Below are the code and all the weights of a small trained network. Each question names an input and a target symbol and asks about switching units off, where a switched-off unit gives its printed mean instead of its output.

import numpy as np


def w(rows, s, z=0):
    codes = np.array(rows[::2]) - 128.0
    scale = np.full(codes.shape[1], s)
    scale[-1] = z or s
    return codes * scale


def norm(h):
    return h / np.sqrt((h * h).mean(-1, keepdims=True) + 1e-5)


def f(y):
    return y / 2 * (1 + np.tanh(0.7978845608 * (y + 0.044715 * y**3)))


def softmax(a):
    e = np.exp(a - a.max(-1, keepdims=True))
    return e / e.sum(-1, keepdims=True)


def log_softmax(a):
    a = a - a.max(-1, keepdims=True)
    return a - np.log(np.exp(a).sum(-1, keepdims=True))


def net(x, mask):
    ids = ['ΓΠΣΩαβδεζηλμξτφ'.index(c) for c in x.split()]
    T = len(ids)
    res = E[ids] + P[:T]
    u = 0
    for l in range(2):
        r = norm(res)
        for j in range(3):
            rows = slice(2 * j, 2 * j + 2)
            q, k, v = (r @ M[l][rows].T for M in (Q, K, V))
            z = softmax(np.where(np.tri(T) > 0, q @ k.T / 2**0.5, -1e9)) @ v
            o = O[l][rows]
            res = res + np.where(mask[u + j], z, o[:, -1]) @ o[:, :-1]
        u += 3
        y = f(norm(res) @ A[l][:, :-1].T + A[l][:, -1])
        res = res + np.where(mask[u : u + 8], y, B[l][:, -1]) @ B[l][:, :-1]
        u += 8
    return log_softmax(norm(res)[-1] @ U[:, :-1].T + U[:, -1])


Q, K, V, O, A, B = {}, {}, {}, {}, {}, {}
E = w([
[145,90,85,176,152,124,90],'Γ',
[131,50,131,86,148,116,83],'Π',
[82,130,169,232,77,68,141],'Σ',
[29,92,87,122,82,149,171],'Ω',
[211,112,130,156,94,163,90],'α',
[176,171,180,133,236,76,87],'β',
[127,39,186,4,77,160,253],'δ',
[38,122,161,89,152,112,135],'ε',
[141,91,114,154,105,121,90],'ζ',
[146,98,57,186,102,167,138],'η',
[146,169,162,196,171,132,179],'λ',
[242,139,99,91,194,146,207],'μ',
[67,167,79,152,199,132,138],'ξ',
[143,87,99,116,116,143,109],'τ',
[162,74,160,118,110,133,69],'φ',
],0.0041)
P = w([
[179,156,88,77,89,6,145],'0',
[124,23,156,159,185,160,140],'1',
[128,107,140,121,142,186,88],'2',
[144,90,148,141,145,199,69],'3',
[126,82,137,137,155,199,84],'4',
[141,122,134,141,139,211,62],'5',
[136,90,148,150,142,214,70],'6',
[134,117,153,139,136,234,79],'7',
],0.0021)
Q[0] = w([
[247,88,133,120,129,127,144],'L0H0',
[93,158,218,141,234,110,218],'L0H0',
[120,205,167,113,246,126,193],'L0H1',
[220,116,53,123,161,129,76],'L0H1',
[120,150,187,196,152,74,175],'L0H2',
[176,73,105,154,108,106,51],'L0H2',
],0.015)
K[0] = w([
[238,121,149,62,126,80,179],'L0H0',
[112,135,239,153,207,249,99],'L0H0',
[122,168,167,144,241,243,109],'L0H1',
[213,155,21,109,172,50,113],'L0H1',
[120,116,188,194,142,175,91],'L0H2',
[189,141,106,109,102,8,101],'L0H2',
],0.014)
V[0] = w([
[248,118,175,98,104,150,120],'L0H0',
[95,146,199,165,140,66,77],'L0H0',
[77,78,177,99,17,125,114],'L0H1',
[143,148,67,205,82,160,192],'L0H1',
[135,86,51,113,153,93,68],'L0H2',
[164,134,151,216,95,100,91],'L0H2',
],0.013)
O[0] = w([
[253,112,207,86,100,41,149,1],'L0H0',
[54,167,138,90,173,68,20,118],'L0H0',
[179,98,15,6,103,59,57,175],'L0H1',
[96,96,77,207,5,124,184,150],'L0H1',
[197,163,86,210,217,145,108,153],'L0H2',
[128,103,140,183,111,4,93,97],'L0H2',
],0.005,0.011)
A[0] = w([
[101,87,141,156,161,62,251,168],'L0N0',
[123,123,218,138,33,99,202,106],'L0N1',
[62,112,137,167,6,40,136,148],'L0N2',
[135,136,228,135,84,150,95,92],'L0N3',
[137,121,137,2,101,96,196,2],'L0N4',
[87,112,116,102,40,206,97,40],'L0N5',
[122,95,126,151,87,65,80,109],'L0N6',
[176,139,100,96,111,92,89,152],'L0N7',
],0.0094,0.0014)
B[0] = w([
[157,190,180,126,92,166,114,142],'L0N0',
[215,158,205,106,107,210,135,150],'L0N1',
[58,84,103,107,133,159,6,212],'L0N2',
[101,167,150,144,183,100,137,136],'L0N3',
[50,57,136,156,102,210,110,139],'L0N4',
[144,162,124,147,135,63,170,255],'L0N5',
[134,99,70,167,171,87,65,169],'L0N6',
[84,82,162,155,136,145,185,159],'L0N7',
],0.011,0.0055)
Q[1] = w([
[9,124,228,103,137,160,162],'L1H0',
[77,131,190,74,154,129,82],'L1H0',
[28,160,197,139,150,171,139],'L1H1',
[74,84,48,205,180,143,63],'L1H1',
[56,143,179,67,126,99,143],'L1H2',
[161,67,36,40,158,110,138],'L1H2',
],0.013)
K[1] = w([
[7,158,164,141,149,199,137],'L1H0',
[52,125,150,104,194,137,100],'L1H0',
[20,124,105,137,86,107,73],'L1H1',
[136,130,196,126,131,122,38],'L1H1',
[106,97,172,201,86,150,92],'L1H2',
[131,79,34,125,77,153,191],'L1H2',
],0.014)
V[1] = w([
[2,172,238,80,10,69,124],'L1H0',
[135,139,122,130,127,115,122],'L1H0',
[127,114,178,153,143,107,115],'L1H1',
[134,161,110,105,116,140,100],'L1H1',
[100,112,133,144,115,102,120],'L1H2',
[144,101,128,125,134,104,108],'L1H2',
],0.0051)
O[1] = w([
[175,88,35,159,252,142,56,1],'L1H0',
[116,136,121,116,113,117,132,125],'L1H0',
[129,164,112,132,138,139,166,112],'L1H1',
[146,130,139,130,159,117,122,142],'L1H1',
[159,144,123,125,131,136,125,123],'L1H2',
[127,171,123,127,131,144,123,99],'L1H2',
],0.0033,0.0037)
A[1] = w([
[135,90,133,50,158,149,148,114],'L1N0',
[213,173,138,52,121,131,148,131],'L1N1',
[139,76,61,146,167,85,160,157],'L1N2',
[52,135,134,40,161,141,122,1],'L1N3',
[174,139,78,102,158,51,107,96],'L1N4',
[145,143,197,163,100,131,176,166],'L1N5',
[114,148,4,97,78,103,180,6],'L1N6',
[172,101,176,163,147,181,65,172],'L1N7',
],0.011,0.0023)
B[1] = w([
[92,147,104,125,120,166,97,142],'L1N0',
[74,73,118,131,188,124,163,140],'L1N1',
[112,176,160,137,93,111,160,184],'L1N2',
[252,120,100,138,148,139,118,157],'L1N3',
[72,104,165,137,93,179,140,150],'L1N4',
[133,116,59,137,149,101,91,157],'L1N5',
[108,192,98,37,116,75,159,254],'L1N6',
[110,158,108,63,93,100,145,162],'L1N7',
],0.013,0.0098)
U = w([
[221,208,79,232,137,63,100,6],'Γ',
[77,68,162,55,225,145,165,4],'Π',
[48,63,72,141,118,76,25,187],'Σ',
[105,216,83,46,88,76,203,224],'Ω',
[242,69,161,86,86,59,103,149],'α',
[128,214,224,128,242,58,90,57],'β',
[108,8,131,71,54,238,163,65],'δ',
[216,153,71,73,212,203,56,146],'ε',
[112,115,207,185,68,77,160,131],'ζ',
[196,132,86,189,2,183,112,10],'η',
[121,211,226,96,51,191,41,4],'λ',
[236,153,212,141,127,182,218,228],'μ',
[51,167,117,223,173,223,173,162],'ξ',
[173,39,69,165,205,72,214,45],'τ',
[89,54,227,86,142,93,156,94],'φ',
],0.0088,0.0018)

Each question gives the input, a string of symbols that net reads in full, and the target symbol t.
The units are the heads (2 rows each of Q, K, V and O) and the neurons (one row each of A and B). Each row of codes is followed by its name. A weight is (code - 128) times the scale printed after its matrix; where a second scale follows, it is the last column's (O, A, B and U).
mask holds one flag per unit, layer by layer, with each layer's heads first. A switched-off unit (its flag False) gives its mean, the last column of its rows in O or B, instead of its output. The means were averaged over made-up inputs and are rounded, as every weight is.
A unit's drop is (log p(t) with every unit on - log p(t) with that unit switched off) / (log p(t) with every unit on - log p(t) with every unit switched off).
The circuit of an input: a set's keep is (log p(t) with only the set's units on - log p(t) with every unit switched off) / (log p(t) with every unit on - log p(t) with every unit switched off). Starting from the 12 units with the biggest drops (on a tie, the unit counted first), units are removed one at a time, each time the one whose removal leaves the highest keep (on an exact tie, the one counted first), for as long as the keep stays at least 0.8.
circuit, biggest first: the units of the circuit, biggest drop first
most important unit: the unit with the biggest drop
top k neurons: the k neurons with the biggest drops, biggest first
k most important neurons of layer l: the k neurons of layer l with the biggest drops, biggest first
which heads matter: for each layer, one digit per head in row order, 1 if its drop is at least 0.15 and else 0, layers parted by /
drop of u: that unit's drop, to one decimal
input Σ ξ η, target Σ: most important unit : L0H2
input ε ξ Π Ω Ω τ Ω Γ, target ε: which heads matter : 010 / 000
input τ τ Σ β ε Σ η, target τ: which heads matter : 101 / 000
input μ Ω β Γ Γ, target μ: circuit, biggest first : [L0H0 L0H1]
input μ Σ Π Ω ξ ε, target ε: which heads matter : 010 / 000
input ξ ε Ω Σ ε ε δ, target δ: circuit, biggest first : [L0H0 L0N4]
input δ ξ Ω Σ Ω α ζ, target δ: which heads matter : 100 / 000
input Π Ω η Ω λ Γ ζ, target Π: which heads matter : 111 / 000
input α Ω Γ Σ Σ Σ η, target α: which heads matter : 101 / 000
input τ τ Ω Π ξ Σ, target Σ: circuit, biggest first : [L0H2 L0N2]
input η Ω η, target η: which heads matter : 110 / 000
input μ Ω Σ δ β Σ δ α, target μ: circuit, biggest first : [L0H0 L0H1]
input λ Σ Σ φ, target λ: 2 most important neurons of layer 0 : [L0N1 L0N2]
input φ ξ Σ α λ, target λ: which heads matter : 011 / 000
input φ ζ Ω Π, target φ: top neuron : [L1N4]
input φ β τ μ α, target φ: which heads matter : 111 / 000
input ε Ω Ω Ω φ, target ε: circuit, biggest first : [L0H1 L1N3]
input φ Ω α α Ω η Σ η, target φ: top 2 neurons : [L1N4 L1N6]
input Σ Γ δ Ω Ω φ ζ, target Σ: drop of L0H2 : 0.1
input δ Σ α, target δ: drop of L0H0 : 0.7
input Σ Γ Ω α Σ Σ ξ τ, target Σ: drop of L0H2 : 0.4
input Γ Σ η Ω ξ δ φ Γ, target Γ: most important unit : L0H1
